Here is a tiny trained network, its code and every weight. The questions are about switching its units off for an input and a target symbol, where a switched-off unit gives its printed mean instead of its output.

import numpy as np


def w(rows, s, z=0):
    codes = np.array(rows[::2]) - 128.0
    scale = np.full(codes.shape[1], s)
    scale[-1] = z or s
    return codes * scale


def norm(h):
    return h / np.sqrt((h * h).mean(-1, keepdims=True) + 1e-5)


def softmax(a):
    e = np.exp(a - a.max(-1, keepdims=True))
    return e / e.sum(-1, keepdims=True)


def log_softmax(a):
    a = a - a.max(-1, keepdims=True)
    return a - np.log(np.exp(a).sum(-1, keepdims=True))


def net(x, mask):
    ids = ['αβγδεζλμ'.index(c) for c in x.split()]
    T = len(ids)
    res = E[ids] + P[:T]
    u = 0
    for l in range(3):
        r = norm(res)
        for j in range(2):
            rows = slice(2 * j, 2 * j + 2)
            q, k, v = (r @ M[l][rows].T for M in (Q, K, V))
            z = softmax(np.where(np.tri(T) > 0, q @ k.T / 2**0.5, -1e9)) @ v
            o = O[l][rows]
            res = res + np.where(mask[u + j], z, o[:, -1]) @ o[:, :-1]
        u += 2
    return log_softmax(norm(res)[-1] @ U[:, :-1].T + U[:, -1])


Q, K, V, O = {}, {}, {}, {}
E = w([
[170,153,221,151,138,72,188,226,152,110,250,89],'α',
[109,168,95,71,208,62,194,139,121,73,75,146],'β',
[139,158,161,77,55,121,57,121,153,68,122,176],'γ',
[103,183,143,176,187,154,168,94,133,164,140,240],'δ',
[109,187,223,37,144,209,188,174,122,141,42,177],'ε',
[93,90,171,188,166,135,94,171,195,102,40,118],'ζ',
[108,128,65,91,85,142,196,102,254,151,135,136],'λ',
[155,116,76,187,93,133,195,176,99,170,62,126],'μ',
],0.024)
P = w([
[250,167,114,151,167,134,48,63,122,148,187,65],'0',
[107,166,195,100,124,236,145,157,125,133,71,128],'1',
[62,168,152,108,121,182,136,153,144,142,67,150],'2',
[68,157,143,115,123,166,141,143,152,136,62,166],'3',
[76,148,140,124,120,155,147,138,161,141,62,166],'4',
[76,139,132,127,125,154,147,140,156,128,57,178],'5',
[79,130,143,134,116,142,150,138,177,132,67,178],'6',
[84,127,135,139,109,132,155,128,176,129,71,184],'7',
[76,123,139,135,113,134,161,137,163,123,64,177],'8',
[91,122,149,137,110,123,162,135,168,116,66,181],'9',
[92,118,141,145,113,121,164,133,171,131,68,180],'10',
[95,112,141,145,111,111,163,131,177,126,72,187],'11',
[92,110,148,141,109,95,159,136,172,131,73,185],'12',
],0.015)
Q[0] = w([
[106,85,142,202,78,98,153,215,135,135,57,171],'L0H1',
[167,161,115,138,135,156,139,132,150,103,123,106],'L0H1',
[6,93,203,118,166,57,172,108,150,140,187,100],'L0H2',
[72,123,171,133,187,95,207,216,254,102,102,118],'L0H2',
],0.009)
K[0] = w([
[170,127,164,145,150,112,116,137,136,115,182,88],'L0H1',
[133,102,160,116,137,130,111,132,114,134,112,124],'L0H1',
[112,104,151,101,104,191,235,184,80,111,147,97],'L0H2',
[245,219,200,181,165,126,82,158,168,176,254,34],'L0H2',
],0.0071)
V[0] = w([
[103,102,169,166,168,50,106,189,142,94,166,146],'L0H1',
[65,133,215,123,89,77,203,209,138,121,229,109],'L0H1',
[179,203,58,52,165,149,128,39,182,107,83,161],'L0H2',
[97,84,152,137,143,182,106,81,253,153,218,57],'L0H2',
],0.0078)
O[0] = w([
[148,97,113,125,163,153,124,170,107,105,126,134,174],'L0H1',
[147,5,133,148,134,111,125,151,127,159,88,132,252],'L0H1',
[113,120,129,145,105,94,126,182,81,187,108,159,188],'L0H2',
[117,116,177,107,148,110,136,95,79,122,106,105,251],'L0H2',
],0.018,0.0032)
Q[1] = w([
[146,102,113,189,84,130,46,137,144,92,82,80],'L1H1',
[164,88,100,243,254,107,137,157,128,102,99,102],'L1H1',
[148,92,92,134,140,77,176,158,126,173,126,151],'L1H2',
[119,120,75,161,138,157,63,104,99,119,141,24],'L1H2',
],0.013)
K[1] = w([
[204,125,123,144,101,122,71,138,123,116,118,79],'L1H1',
[162,155,144,155,176,134,145,166,133,104,253,36],'L1H1',
[156,137,126,106,127,78,139,158,108,146,212,117],'L1H2',
[72,139,121,133,123,160,154,126,129,138,51,154],'L1H2',
],0.015)
V[1] = w([
[146,226,90,120,155,110,80,54,135,16,178,67],'L1H1',
[73,231,128,132,146,158,136,125,150,166,50,187],'L1H1',
[107,130,137,112,65,175,117,14,131,188,127,224],'L1H2',
[37,113,49,186,229,162,255,183,91,224,64,90],'L1H2',
],0.008)
O[1] = w([
[106,67,150,47,140,137,156,110,129,156,155,166,2],'L1H1',
[155,2,150,123,110,134,130,107,127,79,124,119,254],'L1H1',
[139,164,73,131,223,131,112,155,171,133,108,104,97],'L1H2',
[157,159,172,112,114,96,111,76,185,80,132,159,104],'L1H2',
],0.017,0.0063)
Q[2] = w([
[241,8,106,173,104,133,154,121,91,91,78,92],'L2H1',
[157,176,126,116,121,188,86,71,87,95,201,63],'L2H1',
[113,230,76,89,126,126,110,85,101,126,221,87],'L2H2',
[119,169,158,133,119,166,125,152,76,214,181,126],'L2H2',
],0.015)
K[2] = w([
[172,95,156,133,138,82,132,173,151,149,207,73],'L2H1',
[55,139,176,166,105,186,167,150,152,80,71,131],'L2H1',
[3,170,157,189,130,111,233,191,193,75,36,143],'L2H2',
[100,125,155,181,121,118,164,176,141,128,163,93],'L2H2',
],0.018)
V[2] = w([
[140,51,184,144,152,171,85,152,147,82,2,149],'L2H1',
[180,122,139,151,60,156,176,116,183,180,29,29],'L2H1',
[135,123,163,224,151,174,132,46,127,172,133,122],'L2H2',
[43,145,158,89,168,94,85,97,114,108,58,124],'L2H2',
],0.0098)
O[2] = w([
[146,116,225,208,154,154,171,249,115,96,164,104,55],'L2H1',
[141,194,126,109,132,101,232,130,101,103,195,108,4],'L2H1',
[94,112,139,123,243,172,119,115,191,109,92,128,200],'L2H2',
[130,141,119,64,129,101,120,107,68,141,46,105,68],'L2H2',
],0.015,0.0034)
U = w([
[1,157,178,198,108,105,159,114,120,177,112,193,20],'α',
[166,160,181,184,19,54,52,118,105,126,100,158,106],'β',
[141,97,58,130,110,149,150,189,69,239,98,138,94],'γ',
[180,140,156,160,178,138,35,132,183,137,52,104,122],'δ',
[189,154,151,165,143,115,145,170,114,113,160,103,255],'ε',
[158,46,224,94,92,152,179,91,69,129,87,160,15],'ζ',
[132,191,145,110,142,41,133,94,75,130,73,122,172],'λ',
[130,102,67,119,88,146,165,79,166,104,156,112,171],'μ',
],0.0071,0.005)

Each question gives the input, a string of symbols that net reads in full, and the target symbol t.
The units are the heads (2 rows each of Q, K, V and O). Each row of codes is followed by its name. A weight is (code - 128) times the scale printed after its matrix; where a second scale follows, it is the last column's (O and U).
mask holds one flag per head, layer by layer. A switched-off head (its flag False) gives its mean, the last column of its rows in O, instead of its output. The means were averaged over made-up inputs and are rounded, as every weight is.
A unit's drop is (log p(t) with every unit on - log p(t) with that unit switched off) / (log p(t) with every unit on - log p(t) with every unit switched off).
The circuit of an input: a set's keep is (log p(t) with only the set's units on - log p(t) with every unit switched off) / (log p(t) with every unit on - log p(t) with every unit switched off). Starting from all 6 units, units are removed one at a time, each time the one whose removal leaves the highest keep (on an exact tie, the one counted first), for as long as the keep stays at least 0.8.
units of the circuit, in order: the units of the circuit, biggest drop first
most important unit: the unit with the biggest drop
heads that matter: for each layer, one digit per head in row order, 1 if its drop is at least 0.15 and else 0, layers parted by /
drop when u is switched off: that unit's drop, to one decimal
input γ ε δ δ μ δ β ε, target γ: units of the circuit, in order -> (L1H2)
input β α δ ζ ζ δ β λ α β ζ, target β: heads that matter -> 10 / 11 / 01
input ζ β δ μ μ, target ζ: units of the circuit, in order -> (L1H1, L0H1)
input ζ δ γ, target ζ: units of the circuit, in order -> (L1H1, L0H1)
input γ δ γ λ α ε α δ, target γ: heads that matter -> 11 / 11 / 01
input ζ ε β γ δ ζ δ α α β, target ζ: heads that matter -> 10 / 01 / 10
input δ γ λ α ε α λ λ, target δ: units of the circuit, in order -> (L1H1, L0H2, L2H1, L0H1)
input β δ δ ζ, target β: units of the circuit, in order -> (L0H2, L1H2)
input ε δ ζ ε δ γ ε λ β ε, target ε: heads that matter -> 01 / 10 / 10
input λ δ β μ δ α μ ζ ε μ α δ ε, target λ: units of the circuit, in order -> (L1H1, L0H2, L0H1, L2H1)
input μ α μ μ β λ δ λ γ α, target μ: units of the circuit, in order -> (L0H2, L1H1, L2H1, L0H1)
input δ β γ δ β β ζ β μ ζ λ, target δ: units of the circuit, in order -> (L1H2, L2H2)
input α α ε μ β, target α: units of the circuit, in order -> (L1H1, L1H2)
input α μ λ α β α β δ α δ λ λ ζ, target α: units of the circuit, in order -> (L1H1)
input λ μ μ α α δ, target λ: heads that matter -> 11 / 10 / 11
input α δ α α β μ δ ζ δ β ε β α, target α: heads that matter -> 11 / 11 / 11
input ε ζ ζ δ α α δ δ δ γ ε, target ε: heads that matter -> 11 / 10 / 10
input ε γ β μ, target ε: heads that matter -> 01 / 10 / 10
input β μ μ γ β δ α α ε, target β: drop when L0H1 is switched off -> 0.3
input λ λ ε δ ζ γ γ δ μ γ β μ, target λ: most important unit -> L0H2
input μ ε ζ γ β λ δ β γ γ γ μ β, target μ: drop when L0H1 is switched off -> 0.6
input ζ δ ε μ μ λ γ, target ζ: drop when L1H1 is switched off -> 0.6
input μ β ζ δ, target μ: drop when L1H1 is switched off -> 0.7
